Below is a small trained network, with its code and all its weights. Each question gives an input and a class and asks what happens when units are switched off, that is, made to give their printed mean instead of their output.

import numpy as np


def w(rows, s, z=0):
    codes = np.array(rows[::2]) - 128.0
    scale = np.full(codes.shape[1], s)
    scale[-1] = z or s
    return codes * scale


def f(y):
    return np.maximum(y, 0)


def log_softmax(a):
    a = a - a.max(-1, keepdims=True)
    return a - np.log(np.exp(a).sum(-1, keepdims=True))


def net(x, mask):
    res = np.array(x, float).reshape(1, 4) / 4 @ E
    y = f(res @ A[0][:, :-1].T + A[0][:, -1])
    res = res + np.where(mask, y, B[0][:, -1]) @ B[0][:, :-1]
    return log_softmax(res[-1] @ U[:, :-1].T + U[:, -1])


A, B = {}, {}
E = w([
[51,124,48,236],'x0',
[35,219,145,85],'x1',
[153,146,2,62],'x2',
[127,129,129,128],'x3',
],0.0064)
A[0] = w([
[120,120,88,98,115],'N1',
[140,146,150,82,49],'N2',
[120,122,197,176,44],'N3',
[102,133,214,168,110],'N4',
[179,115,128,137,137],'N5',
[180,140,151,95,22],'N6',
[161,124,144,97,41],'N7',
[130,106,129,99,48],'N8',
[129,101,120,125,125],'N9',
[205,106,113,174,107],'N10',
[170,84,106,140,160],'N11',
[138,151,80,100,81],'N12',
[129,108,135,99,71],'N13',
[224,89,100,180,49],'N14',
[148,123,162,106,31],'N15',
[151,95,115,133,157],'N16',
[87,131,60,229,15],'N17',
[146,123,123,137,168],'N18',
[188,140,160,70,2],'N19',
[95,115,92,173,14],'N20',
[169,147,46,93,4],'N21',
[43,254,140,77,147],'N22',
[161,92,116,137,145],'N23',
[143,141,39,67,41],'N24',
],0.012,0.00073)
B[0] = w([
[149,127,153,152,163],'N1',
[104,166,103,117,176],'N2',
[180,141,157,183,191],'N3',
[204,121,160,184,207],'N4',
[95,109,119,117,164],'N5',
[106,178,117,97,182],'N6',
[114,165,118,103,169],'N7',
[130,141,122,123,145],'N8',
[128,117,120,127,140],'N9',
[103,71,111,131,181],'N10',
[101,87,120,127,173],'N11',
[161,125,161,157,172],'N12',
[122,148,126,115,148],'N13',
[67,62,141,118,196],'N14',
[135,167,109,117,169],'N15',
[124,98,111,125,157],'N16',
[126,223,104,57,212],'N17',
[123,116,111,135,142],'N18',
[119,196,75,103,206],'N19',
[132,176,109,91,171],'N20',
[172,140,184,179,195],'N21',
[63,2,103,109,254],'N22',
[99,99,133,121,163],'N23',
[191,133,172,193,208],'N24',
],0.024,0.0073)
U = w([
[55,32,105,138,151],'0',
[200,161,192,253,224],'1',
[105,252,67,73,1],'2',
],0.008,0.00089)

Each question gives the input, the list of numbers given to net, and the class t.
The units are the neurons (one row each of A and B). Each row of codes is followed by its name. A weight is (code - 128) times the scale printed after its matrix; where a second scale follows, it is the last column's (A, B and U).
mask holds one flag per neuron, in row order. A switched-off neuron (its flag False) gives its mean, the last column of its row in B, instead of its output. The means were averaged over made-up inputs and are rounded, as every weight is.
A unit's drop is (log p(t) with every unit on - log p(t) with that unit switched off) / (log p(t) with every unit on - log p(t) with every unit switched off).
The circuit of an input: a set's keep is (log p(t) with only the set's units on - log p(t) with every unit switched off) / (log p(t) with every unit on - log p(t) with every unit switched off). Starting from the 12 units with the biggest drops (on a tie, the unit counted first), units are removed one at a time, each time the one whose removal leaves the highest keep (on an exact tie, the one counted first), for as long as the keep stays at least 0.8.
circuit, biggest first: the units of the circuit, biggest drop first
unit that matters most: the unit with the biggest drop
k most important neurons: the k neurons with the biggest drops, biggest first
drop of u: that unit's drop, to one decimal
input [7,-4,-3,4], class 2: circuit, biggest first	N17
input [-5,2,6,-2], class 1: 2 most important neurons	N24; N21
input [6,-5,4,-8], class 2: 4 most important neurons	N17; N22; N20; N4
input [6,7,8,-7], class 1: 2 most important neurons	N24; N21
input [2,-8,-8,-3], class 0: 4 most important neurons	N14; N10; N24; N21
input [-3,0,2,-1], class 2: circuit, biggest first	N4; N22
input [-8,8,1,-3], class 0: 2 most important neurons	N22; N17
input [0,8,8,1], class 0: 2 most important neurons	N22; N4
input [2,-5,8,4], class 1: 3 most important neurons	N24; N21; N22
input [3,-6,8,-1], class 1: drop of N24	1.5
input [-4,2,4,0], class 1: drop of N24	1.0
input [1,-7,-5,-5], class 0: drop of N20	0.0
input [-3,4,8,8], class 1: drop of N24	0.2
input [0,-7,-5,-6], class 0: unit that matters most	N14
